Below are the code and all the weights of a small trained network. Each question names an input and a class and asks about switching units off, where a switched-off unit gives its printed mean instead of its output.

import numpy as np


def w(rows, s, z=0):
    codes = np.array(rows[::2]) - 128.0
    scale = np.full(codes.shape[1], s)
    scale[-1] = z or s
    return codes * scale


def f(y):
    return y / 2 * (1 + np.tanh(0.7978845608 * (y + 0.044715 * y**3)))


def log_softmax(a):
    a = a - a.max(-1, keepdims=True)
    return a - np.log(np.exp(a).sum(-1, keepdims=True))


def net(x, mask):
    res = np.array(x, float).reshape(1, 6) / 4 @ E
    y = f(res @ A[0][:, :-1].T + A[0][:, -1])
    res = res + np.where(mask, y, B[0][:, -1]) @ B[0][:, :-1]
    return log_softmax(res[-1] @ U[:, :-1].T + U[:, -1])


A, B = {}, {}
E = w([
[121,254,65,191,132,139,221,159,112,136],'x0',
[116,133,169,90,175,239,165,131,180,191],'x1',
[196,182,100,18,139,109,152,76,86,99],'x2',
[152,130,157,145,133,111,143,124,121,145],'x3',
[83,228,150,164,130,93,84,17,208,146],'x4',
[135,139,129,111,130,81,106,164,144,165],'x5',
],0.0088)
A[0] = w([
[177,111,104,140,116,158,159,215,56,125,19],'neuron 1',
[128,177,127,141,60,123,62,64,190,153,5],'neuron 2',
[155,53,224,110,133,120,97,79,142,135,53],'neuron 3',
[168,82,102,104,147,161,180,156,138,117,101],'neuron 4',
[92,124,133,254,136,148,126,148,133,145,98],'neuron 5',
[57,86,138,216,128,117,119,171,151,142,29],'neuron 6',
[101,201,147,159,167,116,138,32,189,132,82],'neuron 7',
[121,125,87,162,94,79,103,116,68,120,37],'neuron 8',
[142,145,153,63,145,200,165,135,177,225,86],'neuron 9',
[130,217,119,193,146,135,223,141,100,151,58],'neuron 10',
[169,139,108,159,105,65,129,145,122,83,99],'neuron 11',
[112,190,120,161,105,122,175,181,123,135,66],'neuron 12',
[174,194,94,36,153,102,160,73,78,110,2],'neuron 13',
[138,110,95,168,103,68,82,98,59,81,114],'neuron 14',
],0.01,0.0076)
B[0] = w([
[136,121,143,169,135,78,66,179,75,89,205],'neuron 1',
[133,103,121,133,139,126,105,183,61,72,183],'neuron 2',
[107,143,46,72,165,115,150,159,205,48,200],'neuron 3',
[108,129,136,147,152,98,99,156,75,165,184],'neuron 4',
[186,157,132,93,57,173,124,85,121,138,217],'neuron 5',
[196,145,165,22,58,150,113,113,94,190,198],'neuron 6',
[127,62,147,155,145,82,117,197,8,125,255],'neuron 7',
[65,164,153,107,175,159,140,135,109,151,157],'neuron 8',
[64,187,157,190,121,161,160,122,120,135,210],'neuron 9',
[97,100,42,73,172,110,118,95,174,79,240],'neuron 10',
[93,151,164,156,171,183,167,109,127,129,174],'neuron 11',
[96,83,109,72,157,131,111,104,167,68,186],'neuron 12',
[197,133,178,61,32,159,98,105,142,165,209],'neuron 13',
[67,144,138,143,173,182,179,103,145,183,205],'neuron 14',
],0.011,0.009)
U = w([
[139,71,125,163,141,63,119,227,19,84,85],'0',
[90,126,2,31,148,101,144,124,238,41,90],'1',
[244,189,167,47,47,150,144,101,144,158,107],'2',
[25,236,175,205,163,174,210,122,147,150,103],'3',
[169,155,94,188,117,81,177,124,174,120,254],'4',
],0.007,0.021)

Each question gives the input, the list of numbers given to net, and the class t.
The units are the neurons (one row each of A and B). Each row of codes is followed by its name. A weight is (code - 128) times the scale printed after its matrix; where a second scale follows, it is the last column's (A, B and U).
mask holds one flag per neuron, in row order. A switched-off neuron (its flag False) gives its mean, the last column of its row in B, instead of its output. The means were averaged over made-up inputs and are rounded, as every weight is.
A unit's drop is (log p(t) with every unit on - log p(t) with that unit switched off) / (log p(t) with every unit on - log p(t) with every unit switched off).
The circuit of an input: a set's keep is (log p(t) with only the set's units on - log p(t) with every unit switched off) / (log p(t) with every unit on - log p(t) with every unit switched off). Starting from the 12 units with the biggest drops (on a tie, the unit counted first), units are removed one at a time, each time the one whose removal leaves the highest keep (on an exact tie, the one counted first), for as long as the keep stays at least 0.8.
units of the circuit, in order: the units of the circuit, biggest drop first
k most important neurons: the k neurons with the biggest drops, biggest first
drop when u is switched off: that unit's drop, to one decimal
input [6,-6,-6,3,8,-2], class 0: units of the circuit, in order : neuron 7
input [3,-6,-6,-3,-3,0], class 2: 2 most important neurons : neuron 6; neuron 5
input [4,7,6,2,-7,-7], class 0: 3 most important neurons : neuron 1; neuron 4; neuron 14
input [-3,-8,2,7,7,-6], class 3: 2 most important neurons : neuron 14; neuron 11
input [2,8,-6,-2,-6,4], class 3: 3 most important neurons : neuron 9; neuron 7; neuron 13
input [-3,-6,-8,-5,6,3], class 2: 2 most important neurons : neuron 6; neuron 5
input [0,3,-5,1,5,-6], class 0: 3 most important neurons : neuron 7; neuron 13; neuron 2
input [2,8,8,3,8,-4], class 0: 2 most important neurons : neuron 7; neuron 2
input [-8,-6,8,5,2,-4], class 1: 3 most important neurons : neuron 3; neuron 6; neuron 5
input [8,-3,0,-7,7,8], class 1: 3 most important neurons : neuron 10; neuron 12; neuron 1
input [-6,-7,-8,8,4,6], class 2: 2 most important neurons : neuron 6; neuron 5
input [-5,0,-6,-3,-3,-6], class 2: units of the circuit, in order : neuron 6; neuron 7
input [-5,-8,3,4,-7,-7], class 3: 2 most important neurons : neuron 14; neuron 7
input [-1,-8,4,-1,4,-8], class 3: units of the circuit, in order : neuron 14
input [6,-8,6,-2,2,5], class 3: drop when neuron 6 is switched off : 0.1
input [7,-2,2,-2,8,-4], class 0: drop when neuron 7 is switched off : 1.7
input [0,6,-2,-5,3,6], class 3: drop when neuron 9 is switched off : 0.7
